In the rows, 128 means zero.
Each row has two labels, one from each of two sets.
[140  90 145 173 135 135 130 143 146 117 113 166 140 124 119 134 104  54
 156 127 127]  <30>/B
[135  93 123 174 129 128 129 140 152 125 118 157  99 135 122 135 142 125
 179 129 129]  <33>/A
[129  92 138 166 133 131 128 135 143 119 119 170 124 145 135 128 127 108
 153 134 133]  <30>/B
[135 120 142 163 128 133 115 113 136 133 120 155 128 122 151 132  98 186
 139 137 124]  <40>/A
[133  81 139 183 136 126 132 139 174 124 113 139 136 143 143 137 154  99
 162 145 126]  <30>/B
[130  89 121 188 116 128 132 138 162 134 132 158 122 145 122 139 152 200
 156 134 126]  <33>/B
[131  82 141  99 136 134 143 145 157 122 150 195 134 128 123 130 108 116
 127 130 123]  <30>/A
[128 105 145 189 131 132 120 121 168 124 122 160 123 141 156 145 148 108
 159 133 132]  <33>/A
[129 103 141 218 126 117 128 126 142 112 101 176 119 124 129 121 136 183
 126 127 145]  <33>/B
[137  87 141 171 126 131 139 135 159 124 119 221 145 114 111 113  79 152
 139 111 122]  <33>/B
[159 108 136 159 139 124 102 125 132 131 134 174 156 129 135 127 108 191
 135 133 125]  <39>/A
[131 107 133 129 125 133 138 146 180 132 161 141 140 132 131 150 106 119
 145 133 126]  <33>/A
[132 141 136 136 126 131 130 135 131 122 136 130 117 132 156 146 144 119
 140 129 128]  <33>/B
[130  99 140 217 121 129 116 138 165 125 131 141 125 143 128 142 133 102
 152 126 130]  <33>/B
[131  93 139 165 132 139 133 125 153 125 106 177 133 135 145 126 124 159
 136 135 128]  <30>/B
[132 104 142 183 127 121 124 121 167 130 140 159 129 141 150 131 132 161
 152 141 144]  <40>/A
[127 103 128 213 116 127 127 131 159 126 151 152 132 136 128 118 119 177
 144 124 134]  <33>/B
[133 100 142 205 131 124 111 115 125 125 139 179 144 135 132 118 127 198
 143 126 124]  <39>/B
[129 105 128 184 125 124 128 148 172 130 157 127 135 132 126 146 144 159
 159 131 128]  <33>/A
[131 101 141 133 139 132 130 126 136 125 127 174 128 125 140 128 124 110
 123 123 123]  <40>/A
[137 118 138 161 133 128 129 117 125 128 146 154 128 134 145 131 125 190
 136 139 128]  <32>/A
[127 104 147 136 135 131 132 143 161 130 136 152 123 130 144 147 138 117
 148 134 130]  <33>/B
[131 108 131 169 126 127 124 125 135 122 106 174 134 125 113 125 117 160
 141 121 128]  <33>/A
[134 115 139 142 135 125 124 142 146 135 156 141 141 141 147 132 115 164
 141 138 118]  <32>/A
[134  97 140 112 132 141 130 144 181 119 154 217 146 122 103 124  52 121
 146 123 125]  <33>/A
[130  92 150 155 140 138 133 124 164 123 102 210 143 118 115 128  85  93
 156 124 126]  <30>/B
[132 105 149 173 135 133 122 114 141 123 130 195 137 128 131 121  96 154
 135 129 123]  <40>/A
[148 129 147 110 129 134 129 119 156 131 166 166 143 137 157 127 118 176
 130 137 128]  <32>/A
[135 112 144 134 134 131 128 123 147 127 147 176 141 128 131 125 105 149
 133 131 127]  <40>/A
[139  81 127 164 125 134 137 129 165 116 125 222 117 115 108 141  90 193
 131 128 134]  <33>/B
[130 103 139 180 127 135 133 142 162 125 133 195 135 123 120 123  98 155
 140 124 137]  <33>/A
[136 116 133 181 131 124 123 112 153 129 147 180 146 127 141 121 100 208
 134 131 125]  <40>/A
[141 123 135 189 130 124 123 125 129 130 134 150 142 140 144 123 144 214
 138 135 127]  <32>/B
[128  91 139 129 129 132 123 138 153 117 135 150 134 139 134 141 143 127
 147 134 127]  <30>/A
[138 117 150 129 143 128 120 124 178 133 141 129 136 147 160 131 144 119
 143 152 133]  <40>/A
[136 111 140 208 128 134 115 115 136 123 112 175 130 131 142 139 142 154
 150 123 134]  <33>/A
[125  94 129 129 126 136 150 161 176 127 121 144 139 136 109 147 108  87
 152 131 120]  <33>/B
[120 100 138 142 131 126 124 129 144 129 137 185 145 123 122 121 117 134
 135 125 120]  <30>/B
[135  76 135 252 121 114 115 131 135 125 105 179 125 108 110 124 148 200
 160 123 139]  <33>/B
[110 101 131 225 121 115 109 116 131 129 139 178 138 146 140 126 142 234
 143 130 136]  <40>/A
[133  95 136 194 123 123 130 130 162 132 118 159 124 141 127 134 142 165
 150 128 151]  <33>/B
[133  85 132 125 129 136 145 146 162 123 121 192 133 112 107 131  81 116
 132 125 100]  <33>/B
[141 122 140 138 132 131 129 113 151 131 119 144 131 141 163 147 144 169
 139 157 118]  <40>/A
[135 113 139 124 139 137 131 126 144 126 119 146 149 126 140 132  94 112
 136 138 122]  <39>/B
[132  95 127 118 130 132 123 170 156 136 140 136 138 122 119 145 112 131
 159 137 124]  <33>/A
[132  97 146 217 133 122 111 121 156 127 123 131 131 142 151 134 148 117
 157 136 132]  <33>/B
[134  97 137 150 126 131 127 138 150 129 146 177 131 126 124 138 127 126
 145 127 128]  <33>/A
[134 101 137 195 130 118 124 123 123 129 132 156 136 138 137 115 142 192
 133 125 137]  <39>/B
[131 101 144 171 129 120 117 120 142 129 137 156 135 142 141 134 139 173
 145 138 126]  <40>/A
[136 112 133 147 134 127 133 123 132 131 151 158 142 133 146 127 118 198
 125 139 121]  <39>/A
[135  88 139 133 135 136 120 138 152 121 133 165 147 139 133 138 122 133
 152 138 126]  <33>/A
[126  88 136 150 129 134 118 149 151 125 141 172 126 128 127 119 110 118
 147 131 122]  <33>/A

Each row has two labels, one from each of two sets.
[124 119 116 115 141 123 121 135 132 123 121 133 138 123 120 138 133 127
 131 111 141]  mm/J
[130 114 112 184 163 111 124 131 134  98 131 107 120 124 145 153 145 121
 121 108 149]  mc/J
[117  99  94 137 143 115 117 141 122 113 112 126 134 113 123 152 137 117
 119  95 156]  mm/J
[133 113 116 171 147 114 117 134 135  86 131 124 116 116 129 147 136 110
 107 120 145]  Qn/M
[120 120 126 122 116 133 128 122 127 127 117 122  83 117 131 128 104 127
 135 136 123]  Qn/J
[117 116 120 139 136 124 131 124 131 134 120 107 101 124 146 138 120 123
 140 124 132]  jl/J
[125 129 113 155 141 142 124 136 133  96 118 122 106 114 126 132 127 123
 127 116 136]  Qn/J
